Below is a small trained network, with its code and all its weights. Each question gives an input and a class and asks what happens when units are switched off, that is, made to give their printed mean instead of their output.

import numpy as np


def w(rows, s, z=0):
    codes = np.array(rows[::2]) - 128.0
    scale = np.full(codes.shape[1], s)
    scale[-1] = z or s
    return codes * scale


def norm(h):
    return h / np.sqrt((h * h).mean(-1, keepdims=True) + 1e-5)


def f(y):
    return y / 2 * (1 + np.tanh(0.7978845608 * (y + 0.044715 * y**3)))


def log_softmax(a):
    a = a - a.max(-1, keepdims=True)
    return a - np.log(np.exp(a).sum(-1, keepdims=True))


def net(x, mask):
    res = np.array(x, float).reshape(1, 5) / 4 @ E
    u = 0
    for l in range(3):
        y = f(norm(res) @ A[l][:, :-1].T + A[l][:, -1])
        res = res + np.where(mask[u : u + 12], y, B[l][:, -1]) @ B[l][:, :-1]
        u += 12
    return log_softmax(norm(res)[-1] @ U[:, :-1].T + U[:, -1])


A, B = {}, {}
E = w([
[46,157,73,66,229],'x0',
[66,251,73,191,67],'x1',
[183,132,95,63,98],'x2',
[160,219,74,138,150],'x3',
[75,168,222,102,39],'x4',
],0.0014)
A[0] = w([
[112,178,83,152,190,102],'0.n0',
[142,158,196,126,52,73],'0.n1',
[148,54,127,69,197,71],'0.n2',
[129,177,45,175,251,79],'0.n3',
[89,109,218,105,67,108],'0.n4',
[176,149,105,114,116,96],'0.n5',
[238,18,175,173,106,68],'0.n6',
[221,154,70,122,126,90],'0.n7',
[60,187,110,99,156,66],'0.n8',
[150,40,122,61,196,38],'0.n9',
[88,241,131,204,103,1],'0.n10',
[225,151,46,97,124,62],'0.n11',
],0.0032,0.0018)
B[0] = w([
[136,152,165,76,64,144],'0.n0',
[161,91,201,88,105,140],'0.n1',
[159,166,181,169,228,182],'0.n2',
[139,108,185,69,43,202],'0.n3',
[194,100,106,81,79,188],'0.n4',
[142,113,103,130,129,116],'0.n5',
[1,183,83,107,125,254],'0.n6',
[188,128,37,111,131,149],'0.n7',
[55,166,102,99,139,120],'0.n8',
[151,181,199,178,231,176],'0.n9',
[155,191,211,123,249,120],'0.n10',
[186,143,53,152,116,146],'0.n11',
],0.0022,0.00097)
A[1] = w([
[39,112,188,129,146,31],'1.n0',
[142,96,179,81,57,79],'1.n1',
[101,201,113,198,55,38],'1.n2',
[154,102,139,124,247,1],'1.n3',
[134,120,142,122,114,93],'1.n4',
[112,139,113,142,109,73],'1.n5',
[94,65,134,210,116,17],'1.n6',
[121,131,132,119,123,108],'1.n7',
[113,58,114,201,118,70],'1.n8',
[45,213,104,71,123,35],'1.n9',
[155,82,142,118,252,34],'1.n10',
[104,179,77,152,247,40],'1.n11',
],0.0043,0.001)
B[1] = w([
[193,146,43,120,119,170],'1.n0',
[53,135,140,143,29,197],'1.n1',
[142,84,157,71,190,209],'1.n2',
[137,115,150,52,113,211],'1.n3',
[118,130,127,130,117,119],'1.n4',
[127,111,129,118,150,111],'1.n5',
[120,74,112,188,150,137],'1.n6',
[120,131,126,125,121,122],'1.n7',
[107,74,107,166,181,151],'1.n8',
[14,122,61,132,215,208],'1.n9',
[136,78,173,31,155,252],'1.n10',
[88,112,151,107,3,226],'1.n11',
],0.0031,0.0011)
A[2] = w([
[122,124,124,133,126,134],'2.n0',
[129,134,164,136,68,132],'2.n1',
[34,108,254,124,162,156],'2.n2',
[139,65,170,31,199,1],'2.n3',
[228,90,203,148,74,6],'2.n4',
[125,226,167,219,118,50],'2.n5',
[54,158,86,147,131,87],'2.n6',
[160,151,96,116,147,61],'2.n7',
[138,221,154,62,107,150],'2.n8',
[184,128,93,98,150,112],'2.n9',
[205,154,49,104,146,36],'2.n10',
[183,137,76,115,127,37],'2.n11',
],0.0045,0.00091)
B[2] = w([
[130,117,131,118,137,130],'2.n0',
[123,120,176,87,111,161],'2.n1',
[220,202,49,151,84,238],'2.n2',
[223,31,75,21,135,250],'2.n3',
[5,176,84,89,122,201],'2.n4',
[236,102,185,41,210,138],'2.n5',
[81,136,130,38,161,161],'2.n6',
[127,148,120,151,95,117],'2.n7',
[114,26,117,217,186,198],'2.n8',
[173,151,101,135,77,148],'2.n9',
[180,219,69,192,17,146],'2.n10',
[151,174,99,158,107,122],'2.n11',
],0.003,0.0017)
U = w([
[69,126,205,123,23,168],'0',
[10,185,76,90,195,164],'1',
[101,54,119,234,162,2],'2',
[198,198,49,183,74,120],'3',
[191,47,99,28,146,221],'4',
[183,185,209,146,202,70],'5',
],0.013,0.0018)

Each question gives the input, the list of numbers given to net, and the class t.
The units are the neurons (one row each of A and B). Each row of codes is followed by its name. A weight is (code - 128) times the scale printed after its matrix; where a second scale follows, it is the last column's (A, B and U).
mask holds one flag per neuron, layer by layer. A switched-off neuron (its flag False) gives its mean, the last column of its row in B, instead of its output. The means were averaged over made-up inputs and are rounded, as every weight is.
A unit's drop is (log p(t) with every unit on - log p(t) with that unit switched off) / (log p(t) with every unit on - log p(t) with every unit switched off).
The circuit of an input: a set's keep is (log p(t) with only the set's units on - log p(t) with every unit switched off) / (log p(t) with every unit on - log p(t) with every unit switched off). Starting from the 12 units with the biggest drops (on a tie, the unit counted first), units are removed one at a time, each time the one whose removal leaves the highest keep (on an exact tie, the one counted first), for as long as the keep stays at least 0.8.
circuit, biggest first: the units of the circuit, biggest drop first
most important unit: the unit with the biggest drop
k most important neurons: the k neurons with the biggest drops, biggest first
k most important neurons of layer l: the k neurons of layer l with the biggest drops, biggest first
drop when u is switched off: that unit's drop, to one decimal
input [-8,-6,-5,2,1], class 0: circuit, biggest first	2.n4
input [-2,-2,7,6,7], class 0: circuit, biggest first	1.n1; 2.n3
input [7,3,7,3,-8], class 3: circuit, biggest first	2.n10; 0.n6
input [1,-4,5,-8,5], class 0: 2 most important neurons of layer 2	2.n5; 2.n4
input [0,1,-3,8,5], class 5: 2 most important neurons	0.n10; 0.n6
input [-5,2,-1,6,8], class 5: 3 most important neurons of layer 0	0.n10; 0.n3; 0.n0
input [-4,4,-8,0,8], class 5: 2 most important neurons	2.n5; 0.n10
input [-7,0,4,-4,-3], class 0: 2 most important neurons	1.n9; 2.n8
input [1,3,-1,-2,-7], class 3: 2 most important neurons	0.n6; 1.n1
input [3,0,-7,-7,2], class 2: 4 most important neurons	0.n6; 2.n4; 1.n6; 2.n3
input [-6,6,0,1,-2], class 5: 4 most important neurons	2.n5; 0.n10; 1.n0; 2.n2
input [-7,4,-4,-5,-1], class 2: 2 most important neurons of layer 1	1.n6; 1.n8
input [-2,6,-7,4,5], class 5: 2 most important neurons	2.n5; 0.n6
input [-7,8,0,-6,-8], class 2: most important unit	2.n2
input [-2,8,2,-5,0], class 5: 2 most important neurons of layer 1	1.n10; 1.n3
input [-5,2,-2,-3,-7], class 2: 2 most important neurons of layer 2	2.n2; 2.n3
input [1,0,-7,-4,-7], class 4: 2 most important neurons of layer 1	1.n10; 1.n3
input [4,-3,4,8,-3], class 3: 2 most important neurons	2.n10; 0.n11
input [-5,2,-2,1,-2], class 2: 2 most important neurons of layer 0	0.n9; 0.n2
input [-5,6,-7,3,2], class 5: most important unit	2.n5
input [-1,5,-2,-4,-6], class 2: drop when 1.n10 is switched off	0.1
input [5,-1,5,7,-4], class 3: drop when 2.n10 is switched off	0.2
input [-6,-1,6,2,-3], class 3: drop when 1.n10 is switched off	0.0
input [0,0,-1,8,4], class 5: 2 most important neurons of layer 2	2.n5; 2.n4
